Below is a small trained network, with its code and all its weights. Each question gives an input and a target symbol and asks what happens when units are switched off, that is, made to give their printed mean instead of their output.

import numpy as np


def w(rows, s, z=0):
    codes = np.array(rows[::2]) - 128.0
    scale = np.full(codes.shape[1], s)
    scale[-1] = z or s
    return codes * scale


def norm(h):
    return h / np.sqrt((h * h).mean(-1, keepdims=True) + 1e-5)


def f(y):
    return np.maximum(y, 0)


def softmax(a):
    e = np.exp(a - a.max(-1, keepdims=True))
    return e / e.sum(-1, keepdims=True)


def log_softmax(a):
    a = a - a.max(-1, keepdims=True)
    return a - np.log(np.exp(a).sum(-1, keepdims=True))


def net(x, mask):
    ids = ['αβγεζθλμσφψ'.index(c) for c in x.split()]
    T = len(ids)
    res = E[ids] + P[:T]
    u = 0
    for l in range(3):
        q, k, v = (norm(res) @ M[l].T for M in (Q, K, V))
        z = softmax(np.where(np.tri(T) > 0, q @ k.T / 2**0.5, -1e9)) @ v
        res = res + np.where(mask[u], z, O[l][:, -1]) @ O[l][:, :-1]
        u += 1
        y = f(norm(res) @ A[l][:, :-1].T + A[l][:, -1])
        res = res + np.where(mask[u : u + 8], y, B[l][:, -1]) @ B[l][:, :-1]
        u += 8
    return log_softmax(norm(res)[-1] @ U[:, :-1].T + U[:, -1])


Q, K, V, O, A, B = {}, {}, {}, {}, {}, {}
E = w([
[125,137,120,121],'α',
[126,138,120,120],'β',
[124,148,128,117],'γ',
[103,133,117,146],'ε',
[137,123,117,128],'ζ',
[127,119,116,134],'θ',
[130,117,119,140],'λ',
[128,123,151,145],'μ',
[149,133,163,135],'σ',
[165,130,139,124],'φ',
[6,146,63,142],'ψ',
],0.0018)
P = w([
[175,175,114,254],'0',
[146,172,113,199],'1',
[132,163,110,160],'2',
[124,152,108,142],'3',
[121,140,107,123],'4',
[113,131,109,105],'5',
[107,114,112,92],'6',
[102,88,119,78],'7',
[104,92,126,65],'8',
[103,82,130,59],'9',
],0.00056)
Q[0] = w([
[25,131,134,24],'L0H1',
[250,131,157,250],'L0H1',
],0.002)
K[0] = w([
[51,88,67,8],'L0H1',
[202,224,179,252],'L0H1',
],0.0022)
V[0] = w([
[252,126,199,143],'L0H1',
[94,83,176,199],'L0H1',
],0.0011)
O[0] = w([
[32,111,120,74,8],'L0H1',
[151,166,117,6,1],'L0H1',
],0.0015,0.00034)
A[0] = w([
[73,35,183,25,129],'L0N1',
[28,119,29,133,93],'L0N2',
[196,61,196,120,138],'L0N3',
[2,145,127,207,57],'L0N4',
[128,56,82,64,66],'L0N5',
[149,244,203,41,73],'L0N6',
[129,127,127,130,122],'L0N7',
[200,106,205,60,3],'L0N8',
],0.0006,0.00043)
B[0] = w([
[134,254,87,156,206],'L0N1',
[156,216,151,100,254],'L0N2',
[90,135,67,97,166],'L0N3',
[165,104,130,78,183],'L0N4',
[149,199,104,125,175],'L0N5',
[114,49,34,191,196],'L0N6',
[125,128,129,128,128],'L0N7',
[214,188,103,108,138],'L0N8',
],0.00077,0.00034)
Q[1] = w([
[185,53,241,243],'L1H1',
[188,61,255,241],'L1H1',
],0.0048)
K[1] = w([
[141,249,97,206],'L1H1',
[144,244,83,215],'L1H1',
],0.0021)
V[1] = w([
[5,206,93,1],'L1H1',
[51,35,9,97],'L1H1',
],0.00086)
O[1] = w([
[169,226,207,220,142],'L1H1',
[116,192,6,190,4],'L1H1',
],0.002,0.00029)
A[1] = w([
[112,148,202,205,15],'L1N1',
[134,32,220,248,255],'L1N2',
[130,166,137,111,108],'L1N3',
[17,135,94,132,136],'L1N4',
[252,168,158,183,122],'L1N5',
[134,108,74,31,165],'L1N6',
[34,40,108,72,205],'L1N7',
[20,111,106,160,181],'L1N8',
],0.0011,0.00031)
B[1] = w([
[111,230,216,125,173],'L1N1',
[71,140,33,8,223],'L1N2',
[142,90,148,170,194],'L1N3',
[154,116,106,65,206],'L1N4',
[119,59,163,224,253],'L1N5',
[94,77,209,92,211],'L1N6',
[112,223,236,109,189],'L1N7',
[144,185,100,66,191],'L1N8',
],0.0011,0.00053)
Q[2] = w([
[4,97,190,5],'L2H1',
[3,51,204,30],'L2H1',
],0.0023)
K[2] = w([
[192,110,245,64],'L2H1',
[212,117,252,112],'L2H1',
],0.0034)
V[2] = w([
[251,123,138,112],'L2H1',
[132,134,150,145],'L2H1',
],0.0029)
O[2] = w([
[254,211,136,74,2],'L2H1',
[118,125,107,92,152],'L2H1',
],0.0021,0.00039)
A[2] = w([
[246,34,104,122,3],'L2N1',
[209,147,217,50,208],'L2N2',
[85,99,183,38,173],'L2N3',
[86,157,72,109,28],'L2N4',
[172,7,116,123,76],'L2N5',
[204,178,90,80,29],'L2N6',
[100,85,139,182,91],'L2N7',
[106,136,84,176,159],'L2N8',
],0.0014,0.0005)
B[2] = w([
[27,248,132,41,155],'L2N1',
[199,54,92,137,228],'L2N2',
[140,35,187,185,239],'L2N3',
[91,129,62,72,179],'L2N4',
[65,223,124,96,160],'L2N5',
[46,193,192,100,162],'L2N6',
[162,200,132,107,195],'L2N7',
[181,88,126,98,254],'L2N8',
],0.0013,0.00067)
U = w([
[175,108,92,156,5],'α',
[249,167,81,210,171],'β',
[132,240,238,215,148],'γ',
[102,130,128,182,42],'ε',
[98,242,93,42,108],'ζ',
[123,128,34,93,106],'θ',
[62,88,32,56,122],'λ',
[24,2,235,111,137],'μ',
[199,37,197,104,140],'σ',
[235,146,183,4,202],'φ',
[88,88,120,194,132],'ψ',
],0.0068,0.0034)

Each question gives the input, a string of symbols that net reads in full, and the target symbol t.
The units are the heads (2 rows each of Q, K, V and O) and the neurons (one row each of A and B). Each row of codes is followed by its name. A weight is (code - 128) times the scale printed after its matrix; where a second scale follows, it is the last column's (O, A, B and U).
mask holds one flag per unit, layer by layer, with each layer's heads first. A switched-off unit (its flag False) gives its mean, the last column of its rows in O or B, instead of its output. The means were averaged over made-up inputs and are rounded, as every weight is.
A unit's drop is (log p(t) with every unit on - log p(t) with that unit switched off) / (log p(t) with every unit on - log p(t) with every unit switched off).
The circuit of an input: a set's keep is (log p(t) with only the set's units on - log p(t) with every unit switched off) / (log p(t) with every unit on - log p(t) with every unit switched off). Starting from the 12 units with the biggest drops (on a tie, the unit counted first), units are removed one at a time, each time the one whose removal leaves the highest keep (on an exact tie, the one counted first), for as long as the keep stays at least 0.8.
units of the circuit, in order: the units of the circuit, biggest drop first
k most important neurons of layer l: the k neurons of layer l with the biggest drops, biggest first
drop when u is switched off: that unit's drop, to one decimal
input λ γ β φ γ μ γ φ θ, target φ: units of the circuit, in order -> (L2H1)
input β μ ζ θ, target μ: units of the circuit, in order -> (L1H1; L1N6; L1N7)
input β φ ε μ β λ α α ζ β, target ζ: 4 most important neurons of layer 0 -> (L0N6; L0N5; L0N1; L0N2)
input α ε ψ σ β β φ λ, target φ: units of the circuit, in order -> (L2H1; L1N7)
input β ψ β γ φ θ, target φ: units of the circuit, in order -> (L2H1; L1N7)
input β λ λ, target μ: 3 most important neurons of layer 1 -> (L1N7; L1N6; L1N2)
input ζ φ γ, target φ: units of the circuit, in order -> (L2H1; L1H1)
input β θ ζ λ γ, target λ: units of the circuit, in order -> (L1H1; L0N6)
input γ γ α, target γ: units of the circuit, in order -> (L1H1; L0H1)
input ζ φ λ, target φ: units of the circuit, in order -> (L2H1; L1H1)
input ψ β β μ β α, target μ: 2 most important neurons of layer 1 -> (L1N6; L1N4)
input γ γ θ β γ β ζ β, target ζ: 2 most important neurons of layer 1 -> (L1N2; L1N5)
input β α θ λ γ, target λ: 2 most important neurons of layer 0 -> (L0N6; L0N1)
input γ μ φ β φ α, target φ: most important neuron of layer 2 -> (L2N2)
input φ θ β α β, target β: 4 most important neurons of layer 1 -> (L1N2; L1N4; L1N5; L1N8)
input γ β β β φ γ, target φ: 2 most important neurons of layer 2 -> (L2N2; L2N6)
input μ β θ β γ β σ β α, target σ: 4 most important neurons of layer 0 -> (L0N2; L0N1; L0N5; L0N6)
input λ ζ β, target λ: 2 most important neurons of layer 1 -> (L1N6; L1N5)
input ζ σ ζ, target σ: 2 most important neurons of layer 2 -> (L2N2; L2N3)
input λ α γ γ φ σ μ, target φ: units of the circuit, in order -> (L2H1)
input β β α α, target β: 3 most important neurons of layer 1 -> (L1N2; L1N5; L1N6)
input λ α λ, target λ: 3 most important neurons of layer 1 -> (L1N5; L1N8; L1N4)
input α φ μ, target φ: drop when L2N1 is switched off -> 0.0
input λ μ φ ψ β φ α, target φ: drop when L2N6 is switched off -> 0.2
input λ β σ β σ γ β, target σ: drop when L2N2 is switched off -> 0.2
